Here is a tiny trained network, its code and every weight. The questions are about switching its units off for an input and a class, where a switched-off unit gives its printed mean instead of its output.

import numpy as np


def w(rows, s, z=0):
    codes = np.array(rows[::2]) - 128.0
    scale = np.full(codes.shape[1], s)
    scale[-1] = z or s
    return codes * scale


def f(y):
    return y / 2 * (1 + np.tanh(0.7978845608 * (y + 0.044715 * y**3)))


def log_softmax(a):
    a = a - a.max(-1, keepdims=True)
    return a - np.log(np.exp(a).sum(-1, keepdims=True))


def net(x, mask):
    res = np.array(x, float).reshape(1, 7) / 4 @ E
    y = f(res @ A[0][:, :-1].T + A[0][:, -1])
    res = res + np.where(mask, y, B[0][:, -1]) @ B[0][:, :-1]
    return log_softmax(res[-1] @ U[:, :-1].T + U[:, -1])


A, B = {}, {}
E = w([
[109,16,202,239,113,102,170,67,90],'x0',
[133,135,125,135,127,125,133,126,126],'x1',
[123,131,129,130,125,126,122,128,128],'x2',
[3,153,161,88,139,60,202,127,193],'x3',
[133,141,134,133,124,125,134,129,125],'x4',
[128,127,128,123,123,129,133,127,125],'x5',
[167,112,174,122,11,76,67,83,227],'x6',
],0.012)
A[0] = w([
[225,104,121,168,94,157,68,90,118,198],'n0',
[114,166,60,112,179,174,114,185,74,221],'n1',
[120,52,171,199,140,109,163,82,60,178],'n2',
[99,97,140,183,173,137,176,129,52,116],'n3',
[208,136,61,101,140,199,78,160,93,237],'n4',
[2,118,212,119,110,51,195,103,184,127],'n5',
[121,54,223,185,29,66,122,50,198,111],'n6',
[139,170,111,64,92,125,66,150,216,173],'n7',
[41,175,131,86,163,103,203,147,151,142],'n8',
[111,145,94,123,207,159,188,142,61,253],'n9',
],0.0086,0.0066)
B[0] = w([
[131,103,172,130,78,116,12,152,38,217],'n0',
[81,147,85,157,200,110,151,171,60,230],'n1',
[137,59,168,202,84,254,160,102,122,215],'n2',
[158,56,123,185,77,251,192,115,180,181],'n3',
[147,216,90,171,159,128,99,126,44,236],'n4',
[141,206,64,88,191,182,238,36,125,236],'n5',
[165,177,169,70,217,112,89,38,55,250],'n6',
[215,210,70,98,67,69,109,153,195,214],'n7',
[11,99,71,62,116,76,220,136,208,213],'n8',
[37,114,111,161,146,146,222,168,110,231],'n9',
],0.0079,0.017)
U = w([
[125,188,113,126,232,134,140,105,55,254],'0',
[134,52,140,215,80,179,132,181,98,115],'1',
[177,160,109,126,50,87,55,166,132,129],'2',
[149,74,218,120,107,115,61,100,89,65],'3',
[40,122,93,98,145,69,158,201,171,67],'4',
[88,82,122,148,108,178,184,96,205,49],'5',
[167,158,107,74,94,84,139,123,254,168],'6',
],0.0096,0.0028)

Each question gives the input, the list of numbers given to net, and the class t.
The units are the neurons (one row each of A and B). Each row of codes is followed by its name. A weight is (code - 128) times the scale printed after its matrix; where a second scale follows, it is the last column's (A, B and U).
mask holds one flag per neuron, in row order. A switched-off neuron (its flag False) gives its mean, the last column of its row in B, instead of its output. The means were averaged over made-up inputs and are rounded, as every weight is.
A unit's drop is (log p(t) with every unit on - log p(t) with that unit switched off) / (log p(t) with every unit on - log p(t) with every unit switched off).
The circuit of an input: a set's keep is (log p(t) with only the set's units on - log p(t) with every unit switched off) / (log p(t) with every unit on - log p(t) with every unit switched off). Starting from all 10 units, units are removed one at a time, each time the one whose removal leaves the highest keep (on an exact tie, the one counted first), for as long as the keep stays at least 0.8.
units of the circuit, in order: the units of the circuit, biggest drop first
most important unit: the unit with the biggest drop
top k neurons: the k neurons with the biggest drops, biggest first
drop when u is switched off: that unit's drop, to one decimal
input [2,0,3,8,6,2,-7], class 5: most important unit : n3
input [1,6,2,-3,4,-5,-2], class 1: units of the circuit, in order : (n6; n5)
input [-7,8,-4,2,0,1,-7], class 4: units of the circuit, in order : (n8; n6)
input [5,5,1,0,-6,8,0], class 1: top 3 neurons : (n2; n8; n3)
input [8,4,3,3,3,1,0], class 5: top 4 neurons : (n2; n3; n4; n1)
input [3,-7,-1,-8,0,-8,1], class 3: top 2 neurons : (n0; n9)
input [-7,0,5,1,-8,-2,3], class 6: top 2 neurons : (n0; n7)
input [1,2,-2,-6,-5,-3,3], class 3: top 2 neurons : (n7; n0)
input [-6,-5,-3,-4,-6,-1,5], class 2: drop when n9 is switched off : 0.0
input [-8,-7,6,0,-8,-7,8], class 2: drop when n8 is switched off : 0.5
input [-3,-8,1,2,7,4,1], class 6: drop when n9 is switched off : 0.1
input [3,3,7,8,8,2,8], class 0: drop when n6 is switched off : 2.2
